Here is a tiny trained network, its code and every weight. The questions are about switching its units off for an input and a class, where a switched-off unit gives its printed mean instead of its output.

import numpy as np


def w(rows, s, z=0):
    codes = np.array(rows[::2]) - 128.0
    scale = np.full(codes.shape[1], s)
    scale[-1] = z or s
    return codes * scale


def f(y):
    return y / 2 * (1 + np.tanh(0.7978845608 * (y + 0.044715 * y**3)))


def log_softmax(a):
    a = a - a.max(-1, keepdims=True)
    return a - np.log(np.exp(a).sum(-1, keepdims=True))


def net(x, mask):
    res = np.array(x, float).reshape(1, 5) / 4 @ E
    y = f(res @ A[0][:, :-1].T + A[0][:, -1])
    res = res + np.where(mask, y, B[0][:, -1]) @ B[0][:, :-1]
    return log_softmax(res[-1] @ U[:, :-1].T + U[:, -1])


A, B = {}, {}
E = w([
[61,153,138,108,185,67,253],'x0',
[158,200,211,188,52,136,172],'x1',
[135,87,100,182,146,242,204],'x2',
[215,203,67,185,206,100,121],'x3',
[190,154,182,29,176,195,137],'x4',
],0.0072)
A[0] = w([
[89,42,27,55,214,116,93,91],'n0',
[63,162,143,100,198,67,248,97],'n1',
[133,63,91,204,142,245,206,106],'n2',
[104,184,178,70,101,6,36,164],'n3',
[91,32,31,56,215,118,89,76],'n4',
[50,157,138,92,207,70,254,83],'n5',
[38,96,63,249,85,54,130,117],'n6',
[47,37,212,59,36,161,127,49],'n7',
[53,34,202,61,45,186,153,25],'n8',
[113,44,39,80,191,127,66,74],'n9',
[129,53,90,209,141,250,215,98],'n10',
[206,88,111,147,70,192,4,19],'n11',
[223,208,65,193,200,119,131,84],'n12',
[197,160,204,3,183,189,151,130],'n13',
[193,163,198,5,184,184,148,123],'n14',
[240,224,58,171,213,124,127,2],'n15',
[157,213,228,197,31,139,164,117],'n16',
],0.0055,0.00096)
B[0] = w([
[198,185,227,213,112,124,187,227],'n0',
[104,204,92,144,43,255,3,237],'n1',
[202,204,68,26,161,60,156,240],'n2',
[231,187,48,8,145,53,194,253],'n3',
[187,178,217,203,117,118,183,228],'n4',
[118,206,99,149,42,253,24,246],'n5',
[187,32,61,199,47,87,142,237],'n6',
[56,159,118,146,236,44,88,251],'n7',
[32,141,121,167,254,17,71,245],'n8',
[171,193,209,186,110,151,152,206],'n9',
[197,194,77,47,155,65,151,250],'n10',
[91,234,113,114,83,245,10,235],'n11',
[12,105,148,148,232,63,94,219],'n12',
[154,35,51,226,65,74,118,223],'n13',
[165,15,41,239,51,69,128,217],'n14',
[19,101,127,158,223,60,85,222],'n15',
[177,176,217,207,149,99,187,253],'n16',
],0.0064,0.0046)
U = w([
[37,111,143,136,200,96,107,110],'0',
[111,170,117,119,77,204,64,128],'1',
[167,148,250,169,117,128,191,124],'2',
[150,19,64,163,69,109,142,128],'3',
[177,160,86,19,141,99,169,136],'4',
[113,68,162,90,125,159,156,228],'5',
[104,70,183,70,120,176,171,3],'6',
],0.014,0.0052)

Each question gives the input, the list of numbers given to net, and the class t.
The units are the neurons (one row each of A and B). Each row of codes is followed by its name. A weight is (code - 128) times the scale printed after its matrix; where a second scale follows, it is the last column's (A, B and U).
mask holds one flag per neuron, in row order. A switched-off neuron (its flag False) gives its mean, the last column of its row in B, instead of its output. The means were averaged over made-up inputs and are rounded, as every weight is.
A unit's drop is (log p(t) with every unit on - log p(t) with that unit switched off) / (log p(t) with every unit on - log p(t) with every unit switched off).
The circuit of an input: a set's keep is (log p(t) with only the set's units on - log p(t) with every unit switched off) / (log p(t) with every unit on - log p(t) with every unit switched off). Starting from the 12 units with the biggest drops (on a tie, the unit counted first), units are removed one at a time, each time the one whose removal leaves the highest keep (on an exact tie, the one counted first), for as long as the keep stays at least 0.8.
circuit, biggest first: the units of the circuit, biggest drop first
most important unit: the unit with the biggest drop
k most important neurons: the k neurons with the biggest drops, biggest first
drop when u is switched off: that unit's drop, to one decimal
input [-5,2,8,2,-3], class 4: circuit, biggest first => (n2 n10)
input [0,-7,-7,0,2], class 2: circuit, biggest first => (n0 n4)
input [2,-4,-6,-5,-7], class 3: circuit, biggest first => (n6)
input [-1,-3,7,3,2], class 4: 2 most important neurons => (n2 n10)
input [-5,-3,8,-6,0], class 4: circuit, biggest first => (n2 n10)
input [-2,-5,-3,-4,6], class 3: 3 most important neurons => (n14 n13 n16)
input [6,1,-6,2,-4], class 1: circuit, biggest first => (n1 n5)
input [1,-6,-5,7,0], class 0: 3 most important neurons => (n15 n12 n16)
input [1,3,5,4,-2], class 4: 3 most important neurons => (n2 n10 n8)
input [-7,-1,-1,3,8], class 3: 2 most important neurons => (n14 n13)
input [-1,-8,6,-2,6], class 2: 3 most important neurons => (n0 n4 n9)
input [3,7,7,7,-8], class 3: 4 most important neurons => (n6 n8 n7 n0)
input [4,2,1,-5,6], class 3: circuit, biggest first => (n14 n13)
input [5,-7,5,5,-2], class 2: most important unit => n0
input [2,-3,1,0,-1], class 5: 2 most important neurons => (n16 n11)
input [-3,-8,5,6,6], class 2: 2 most important neurons => (n0 n4)
input [-5,1,-1,-7,1], class 0: 2 most important neurons => (n8 n7)
input [2,6,5,8,3], class 0: 2 most important neurons => (n15 n12)
input [-3,-2,-4,4,3], class 0: 2 most important neurons => (n15 n2)
input [8,6,-3,3,-8], class 1: circuit, biggest first => (n1)
input [6,-7,3,-2,1], class 2: 4 most important neurons => (n0 n4 n11 n9)
input [4,-6,-4,5,-3], class 2: circuit, biggest first => (n0 n4)
input [6,-1,2,-5,6], class 1: 3 most important neurons => (n5 n1 n6)
input [1,6,-7,-8,6], class 0: 2 most important neurons => (n8 n7)
input [-1,-5,7,-2,3], class 4: drop when n2 is switched off => 0.7
input [0,3,-4,3,4], class 3: drop when n13 is switched off => 0.2
input [-4,0,-5,-1,0], class 4: circuit, biggest first => (n3)
input [6,4,2,-8,-5], class 0: drop when n8 is switched off => 0.6
input [5,-7,-5,-4,1], class 2: drop when n13 is switched off => 0.0
